Below is a small trained network, with its code and all its weights. Each question gives an input and a class and asks what happens when units are switched off, that is, made to give their printed mean instead of their output.

import numpy as np


def w(rows, s, z=0):
    codes = np.array(rows[::2]) - 128.0
    scale = np.full(codes.shape[1], s)
    scale[-1] = z or s
    return codes * scale


def norm(h):
    return h / np.sqrt((h * h).mean(-1, keepdims=True) + 1e-5)


def f(y):
    return y / 2 * (1 + np.tanh(0.7978845608 * (y + 0.044715 * y**3)))


def log_softmax(a):
    a = a - a.max(-1, keepdims=True)
    return a - np.log(np.exp(a).sum(-1, keepdims=True))


def net(x, mask):
    res = np.array(x, float).reshape(1, 5) / 4 @ E
    u = 0
    for l in range(3):
        y = f(norm(res) @ A[l][:, :-1].T + A[l][:, -1])
        res = res + np.where(mask[u : u + 11], y, B[l][:, -1]) @ B[l][:, :-1]
        u += 11
    return log_softmax(norm(res)[-1] @ U[:, :-1].T + U[:, -1])


A, B = {}, {}
E = w([
[63,249,114,122,105,99,89,16,67],'x0',
[181,133,53,115,96,175,175,64,152],'x1',
[189,200,115,142,177,73,183,163,124],'x2',
[164,134,151,114,90,114,121,110,136],'x3',
[185,107,82,146,163,96,47,112,110],'x4',
],0.013)
A[0] = w([
[81,92,255,184,139,115,35,143,107,38],'0.n0',
[86,96,204,132,103,171,191,95,104,71],'0.n1',
[176,37,66,134,152,107,9,102,109,1],'0.n2',
[154,160,99,98,139,93,112,175,164,53],'0.n3',
[72,144,122,136,125,147,53,39,151,71],'0.n4',
[89,39,123,137,74,173,9,120,137,21],'0.n5',
[95,163,147,125,153,134,87,59,160,34],'0.n6',
[67,74,166,127,89,176,124,103,140,65],'0.n7',
[101,75,99,118,69,203,72,103,135,65],'0.n8',
[150,20,170,144,158,174,99,123,177,34],'0.n9',
[166,71,45,176,95,244,151,24,137,47],'0.n10',
],0.0098,0.0045)
B[0] = w([
[102,139,50,2,161,94,141,143,168,235],'0.n0',
[92,140,143,162,111,157,136,134,157,180],'0.n1',
[138,177,156,172,130,212,77,142,211,232],'0.n2',
[119,122,108,151,172,125,170,142,113,135],'0.n3',
[108,121,113,142,103,144,131,140,33,230],'0.n4',
[138,70,162,146,207,107,152,46,105,228],'0.n5',
[126,130,122,140,124,148,122,165,64,167],'0.n6',
[154,136,193,136,174,123,168,89,117,189],'0.n7',
[150,101,157,134,174,108,167,54,117,203],'0.n8',
[118,104,111,129,105,157,129,190,46,217],'0.n9',
[118,136,69,32,145,113,138,155,149,253],'0.n10',
],0.02,0.0063)
A[1] = w([
[195,15,132,146,99,134,105,171,122,63],'1.n0',
[104,112,168,139,133,66,74,162,137,101],'1.n1',
[138,70,132,132,114,175,126,176,123,38],'1.n2',
[181,102,31,124,64,124,145,89,168,2],'1.n3',
[165,122,91,213,151,93,3,107,189,33],'1.n4',
[219,211,132,213,211,55,176,144,142,5],'1.n5',
[159,130,87,95,130,130,117,113,138,39],'1.n6',
[59,147,191,153,61,151,179,129,218,17],'1.n7',
[101,116,178,105,149,13,40,198,145,26],'1.n8',
[100,133,109,173,55,69,72,116,88,61],'1.n9',
[111,191,118,174,131,168,25,100,147,109],'1.n10',
],0.014,0.0027)
B[1] = w([
[144,129,97,192,85,48,64,137,151,245],'1.n0',
[94,106,103,56,106,177,128,127,93,155],'1.n1',
[148,145,120,147,95,73,99,138,60,214],'1.n2',
[58,120,121,55,190,90,113,147,146,202],'1.n3',
[235,176,142,125,130,255,133,177,138,211],'1.n4',
[95,23,179,126,174,125,113,20,79,253],'1.n5',
[91,114,95,118,176,170,142,160,121,188],'1.n6',
[158,179,194,136,171,211,152,180,150,198],'1.n7',
[106,124,55,66,172,120,134,115,187,241],'1.n8',
[85,154,98,178,116,99,109,121,137,179],'1.n9',
[176,132,103,167,153,188,37,143,135,241],'1.n10',
],0.018,0.0049)
A[2] = w([
[184,95,100,156,34,49,160,244,142,130],'2.n0',
[61,123,172,111,108,131,212,172,105,168],'2.n1',
[129,198,223,153,77,175,219,156,177,189],'2.n2',
[150,130,29,68,112,120,207,123,147,5],'2.n3',
[91,134,65,7,117,81,127,145,180,56],'2.n4',
[80,25,202,175,91,135,125,16,164,78],'2.n5',
[134,138,68,174,45,44,114,138,47,97],'2.n6',
[144,109,119,138,106,106,147,158,154,75],'2.n7',
[114,149,94,138,189,150,111,95,111,96],'2.n8',
[94,244,78,167,33,105,95,90,62,113],'2.n9',
[150,15,131,120,146,142,157,157,129,120],'2.n10',
],0.015,0.0025)
B[2] = w([
[66,188,167,194,116,88,149,179,96,183],'2.n0',
[187,140,75,100,130,159,29,139,138,178],'2.n1',
[219,107,74,160,136,213,34,183,150,171],'2.n2',
[67,137,151,75,151,86,79,131,197,190],'2.n3',
[89,114,69,105,48,180,195,89,215,249],'2.n4',
[214,83,146,128,187,82,163,76,87,195],'2.n5',
[97,129,196,250,79,156,126,117,139,187],'2.n6',
[81,153,159,137,141,108,89,108,130,132],'2.n7',
[178,125,144,102,36,70,175,223,151,204],'2.n8',
[94,142,186,207,134,61,146,194,132,195],'2.n9',
[82,226,145,118,82,112,143,96,55,192],'2.n10',
],0.017,0.013)
U = w([
[42,119,66,56,115,141,182,120,207,157],'0',
[154,71,163,136,189,103,178,50,59,8],'1',
[59,160,154,251,82,97,137,184,107,139],'2',
[178,136,111,157,151,235,95,179,166,184],'3',
],0.013,0.0011)

Each question gives the input, the list of numbers given to net, and the class t.
The units are the neurons (one row each of A and B). Each row of codes is followed by its name. A weight is (code - 128) times the scale printed after its matrix; where a second scale follows, it is the last column's (A, B and U).
mask holds one flag per neuron, layer by layer. A switched-off neuron (its flag False) gives its mean, the last column of its row in B, instead of its output. The means were averaged over made-up inputs and are rounded, as every weight is.
A unit's drop is (log p(t) with every unit on - log p(t) with that unit switched off) / (log p(t) with every unit on - log p(t) with every unit switched off).
The circuit of an input: a set's keep is (log p(t) with only the set's units on - log p(t) with every unit switched off) / (log p(t) with every unit on - log p(t) with every unit switched off). Starting from the 12 units with the biggest drops (on a tie, the unit counted first), units are removed one at a time, each time the one whose removal leaves the highest keep (on an exact tie, the one counted first), for as long as the keep stays at least 0.8.
units of the circuit, in order: the units of the circuit, biggest drop first
unit that matters most: the unit with the biggest drop
k most important neurons: the k neurons with the biggest drops, biggest first
top k neurons in layer l: the k neurons of layer l with the biggest drops, biggest first
drop of u: that unit's drop, to one decimal
input [1,-3,-7,-2,7], class 1: units of the circuit, in order => (0.n5)
input [8,-8,1,-5,-7], class 0: 4 most important neurons => (0.n0 0.n2 1.n8 2.n4)
input [-8,-5,7,1,5], class 2: 2 most important neurons => (1.n0 0.n5)
input [-7,6,5,-8,-8], class 3: units of the circuit, in order => (2.n2 0.n0)
input [0,-3,-4,5,-3], class 1: 3 most important neurons => (0.n5 0.n7 0.n10)
input [-4,-5,0,6,5], class 0: top 2 neurons in layer 0 => (0.n0 0.n9)
input [-2,-8,8,6,2], class 0: 2 most important neurons => (1.n8 0.n5)
input [-8,7,-4,5,-7], class 2: 4 most important neurons => (0.n0 0.n9 2.n0 1.n0)
input [-7,8,8,7,-2], class 0: 3 most important neurons => (1.n3 0.n5 0.n7)
input [-6,-3,-2,2,-8], class 3: units of the circuit, in order => (1.n7 2.n2)
input [-7,-6,-1,-4,7], class 2: top 2 neurons in layer 0 => (0.n9 0.n10)
input [0,-5,-6,2,2], class 1: 3 most important neurons => (0.n5 0.n10 0.n8)
input [4,-3,-4,-1,1], class 1: 3 most important neurons => (0.n5 0.n10 0.n4)
input [-1,5,-5,-5,-7], class 3: 3 most important neurons => (0.n1 0.n0 2.n2)
input [0,-8,1,8,-7], class 0: 3 most important neurons => (0.n0 1.n8 0.n2)
input [-3,0,-2,-3,2], class 2: unit that matters most => 0.n9
input [8,6,-7,-7,4], class 2: top 2 neurons in layer 1 => (1.n5 1.n8)
input [-6,5,5,7,6], class 2: top 3 neurons in layer 1 => (1.n0 1.n8 1.n10)
input [5,-5,1,8,-6], class 3: 4 most important neurons => (0.n1 1.n7 0.n10 2.n2)
input [7,-8,5,-7,5], class 0: unit that matters most => 1.n8
input [3,-6,2,-2,6], class 0: 2 most important neurons => (0.n0 1.n8)
input [5,-2,5,-7,1], class 1: 2 most important neurons => (1.n5 0.n9)
input [-6,8,-6,6,8], class 0: 2 most important neurons => (0.n10 1.n3)
input [4,1,-3,-3,-5], class 3: top 2 neurons in layer 0 => (0.n1 0.n7)
input [-3,0,4,-2,2], class 1: drop of 1.n5 => 1.1
input [-4,8,1,-5,7], class 0: drop of 0.n10 => 3.5
input [-5,-7,3,2,5], class 0: drop of 1.n8 => 0.1
input [5,3,-1,7,-2], class 2: drop of 0.n4 => 0.0
